[[-49 -50 -55 -39 -37 -50  34]
 [-54 -58 -60 -42 -31 -44  33]
 [-37 -38 -53 -57 -45 -56  34]
 [-61 -49 -55 -42 -55 -53  47]
 [ 22  37  37  56  23  54 -49]
 [-58 -51 -44 -37 -58 -52  35]
 [-51 -48 -57 -59 -47 -52  48]
 [ 17  53  52 -56  56  16  50]
 [-55 -55 -64 -44 -50 -58  41]
 [ 37  52  57  57 -44  29  28]
 [-60 -55 -66 -51 -48 -57  46]
 [-57  50  54  53  58  55 -56]]
->
[[ 37  52  57  57 -44  29  28]
 [ 22  37  37  56  23  54 -49]
 [ 17  53  52 -56  56  16  50]
 [-37 -38 -53 -57 -45 -56  34]
 [-49 -50 -55 -39 -37 -50  34]
 [-51 -48 -57 -59 -47 -52  48]
 [-54 -58 -60 -42 -31 -44  33]
 [-55 -55 -64 -44 -50 -58  41]
 [-57  50  54  53  58  55 -56]
 [-58 -51 -44 -37 -58 -52  35]
 [-60 -55 -66 -51 -48 -57  46]
 [-61 -49 -55 -42 -55 -53  47]]

[[-46 -60  65 -57 -56 -56  66 -63 -56  65  56 -64 -57 -62 -65]
 [ 51  62 -26  60  51  66  68  56  61  66  65  63  51  59  49]]
->
[[ 51  62 -26  60  51  66  68  56  61  66  65  63  51  59  49]
 [-46 -60  65 -57 -56 -56  66 -63 -56  65  56 -64 -57 -62 -65]]

[[  4 -64  13]
 [-22 -18  20]
 [ 40   1  54]
 [-14  28 -15]
 [ 22  46  54]
 [ 58 -36 -22]
 [-40  28   6]]
->
[[ 58 -36 -22]
 [ 40   1  54]
 [ 22  46  54]
 [  4 -64  13]
 [-14  28 -15]
 [-22 -18  20]
 [-40  28   6]]

[[  6  12   7  -4 -10  -6  16]
 [ 22  23  29  27  20   7 -10]
 [-26 -36 -41 -29 -11   6  18]
 [ 24  36  47  39  24  10   4]
 [ -7  -1  16  27  28  19   5]
 [ 15  -2  -8   1  16  14 -17]
 [  7  35  57  40   1 -35 -53]
 [-27 -12   1   7   4  -1  -8]
 [ 18  -1 -21 -18   7  28  39]]
->
[[ 24  36  47  39  24  10   4]
 [ 22  23  29  27  20   7 -10]
 [ 18  -1 -21 -18   7  28  39]
 [ 15  -2  -8   1  16  14 -17]
 [  7  35  57  40   1 -35 -53]
 [  6  12   7  -4 -10  -6  16]
 [ -7  -1  16  27  28  19   5]
 [-26 -36 -41 -29 -11   6  18]
 [-27 -12   1   7   4  -1  -8]]

[[-31 -32  63  13  12 -30   2  14  15]
 [ 50  27 -43 -37 -23   0 -17 -46   0]
 [-27  10   0  15 -28 -19 -49  -1 -40]
 [ 17  55  52  17 -15   1 -68 -13 -37]
 [  2  34 -62  12 -14  36 -16  11 -40]
 [-28  46   8  25 -22 -14 -51   8 -43]
 [-35  -7 -25  17 -19 -12 -22   9 -31]
 [ 31  47  61   6  -8   0 -53 -23 -16]]
->
[[ 50  27 -43 -37 -23   0 -17 -46   0]
 [ 31  47  61   6  -8   0 -53 -23 -16]
 [ 17  55  52  17 -15   1 -68 -13 -37]
 [  2  34 -62  12 -14  36 -16  11 -40]
 [-27  10   0  15 -28 -19 -49  -1 -40]
 [-28  46   8  25 -22 -14 -51   8 -43]
 [-31 -32  63  13  12 -30   2  14  15]
 [-35  -7 -25  17 -19 -12 -22   9 -31]]

[[ 61 -55  19 -66  70 -57 -48]
 [ -7  -7  -9  -5  -8  -8  -7]
 [ -4  -5  -5  -4  -4  -5  -5]
 [ -3  36  35  18 -12  29  44]
 [  1   0   0   0   1   0   1]
 [ -8 -38 -42 -21   9 -24 -49]
 [ 11  23  36   7  17  23  22]
 [ 29 -29   8 -34  36 -29 -28]]
->
[[ 61 -55  19 -66  70 -57 -48]
 [ 29 -29   8 -34  36 -29 -28]
 [ 11  23  36   7  17  23  22]
 [  1   0   0   0   1   0   1]
 [ -3  36  35  18 -12  29  44]
 [ -4  -5  -5  -4  -4  -5  -5]
 [ -7  -7  -9  -5  -8  -8  -7]
 [ -8 -38 -42 -21   9 -24 -49]]
---
[[  1 -11]
 [  1 -35]
 [ -3 -41]
 [ 13 -24]
 [ 12  -1]
 [  5 -68]
 [ -1  -9]
 [ 19 -36]
 [  3  -5]
 [ -5  20]
 [-10   6]]
->
[[-11   1]
 [-35   1]
 [-41  -3]
 [-24  13]
 [ -1  12]
 [-68   5]
 [ -9  -1]
 [-36  19]
 [ -5   3]
 [ 20  -5]
 [  6 -10]]

[[ -2 -35   2 -33  -2  -2]
 [ 37 -29  61  20  15   7]]
->
[[-35   2 -33  -2  -2  -2]
 [-29  61  20  15   7  37]]

[[ 44 -12  -2 -44  17   1 -21   6 -55  -7  16 -51  12  64 -18]
 [-31 -14  39   8  42  25   3 -33  15  -4   3  -4  20   5  -6]
 [-38  -8   4   8  -8  -8 -10  55  -1  32 -37 -31  26  16  -8]
 [-51  -8 -19  34 -21  -8  -6  64  -1  32 -51 -23  22  21  -2]]
->
[[-12  -2 -44  17   1 -21   6 -55  -7  16 -51  12  64 -18  44]
 [-14  39   8  42  25   3 -33  15  -4   3  -4  20   5  -6 -31]
 [ -8   4   8  -8  -8 -10  55  -1  32 -37 -31  26  16  -8 -38]
 [ -8 -19  34 -21  -8  -6  64  -1  32 -51 -23  22  21  -2 -51]]

[[ 44   7  16   5 -14 -11   9  16  -2]
 [ -7 -11   5  -5  -2   0  -3 -13   1]
 [ -7 -15   9  16  -1  11 -14  -1   4]
 [ 35  12  26   4  -1 -13   1  -2  -6]
 [-31 -16  -7   1   1 -15   0   1   5]
 [-54 -10  -7  -2  -5  10  -3  -6 -13]
 [-15  -6  34  -7  -1 -19 -20 -10   1]
 [ 47   1  20   8  -7   3   5 -17  -5]]
->
[[  7  16   5 -14 -11   9  16  -2  44]
 [-11   5  -5  -2   0  -3 -13   1  -7]
 [-15   9  16  -1  11 -14  -1   4  -7]
 [ 12  26   4  -1 -13   1  -2  -6  35]
 [-16  -7   1   1 -15   0   1   5 -31]
 [-10  -7  -2  -5  10  -3  -6 -13 -54]
 [ -6  34  -7  -1 -19 -20 -10   1 -15]
 [  1  20   8  -7   3   5 -17  -5  47]]

[[ 20  23   5 -57  61 -33  -4 -44]
 [  1   8 -12   0  31 -35  -6  16]
 [ -3  -8  -9   4  -5   6  11  11]
 [  0   2  -3   0   7  -8  -1   4]
 [ 12  13   3 -34  36 -20  -2 -26]
 [  0   1  -2   0   5  -5  -1   2]
 [  2  11 -17   1  42 -47  -7  22]
 [ -3  -8 -10   5  -6   7  13  12]
 [  5   5   1 -13  14  -8  -1 -10]
 [  0   1  -2   0   4  -4  -1   2]]
->
[[ 23   5 -57  61 -33  -4 -44  20]
 [  8 -12   0  31 -35  -6  16   1]
 [ -8  -9   4  -5   6  11  11  -3]
 [  2  -3   0   7  -8  -1   4   0]
 [ 13   3 -34  36 -20  -2 -26  12]
 [  1  -2   0   5  -5  -1   2   0]
 [ 11 -17   1  42 -47  -7  22   2]
 [ -8 -10   5  -6   7  13  12  -3]
 [  5   1 -13  14  -8  -1 -10   5]
 [  1  -2   0   4  -4  -1   2   0]]

[[ 16 -46 -15   2  22 -37 -37]
 [ -1  12  17   3  22 -11 -12]
 [ 15 -15  -3  -1  22 -53  -6]
 [ -3   1  -2  19   7  27 -67]]
->
[[-46 -15   2  22 -37 -37  16]
 [ 12  17   3  22 -11 -12  -1]
 [-15  -3  -1  22 -53  -6  15]
 [  1  -2  19   7  27 -67  -3]]
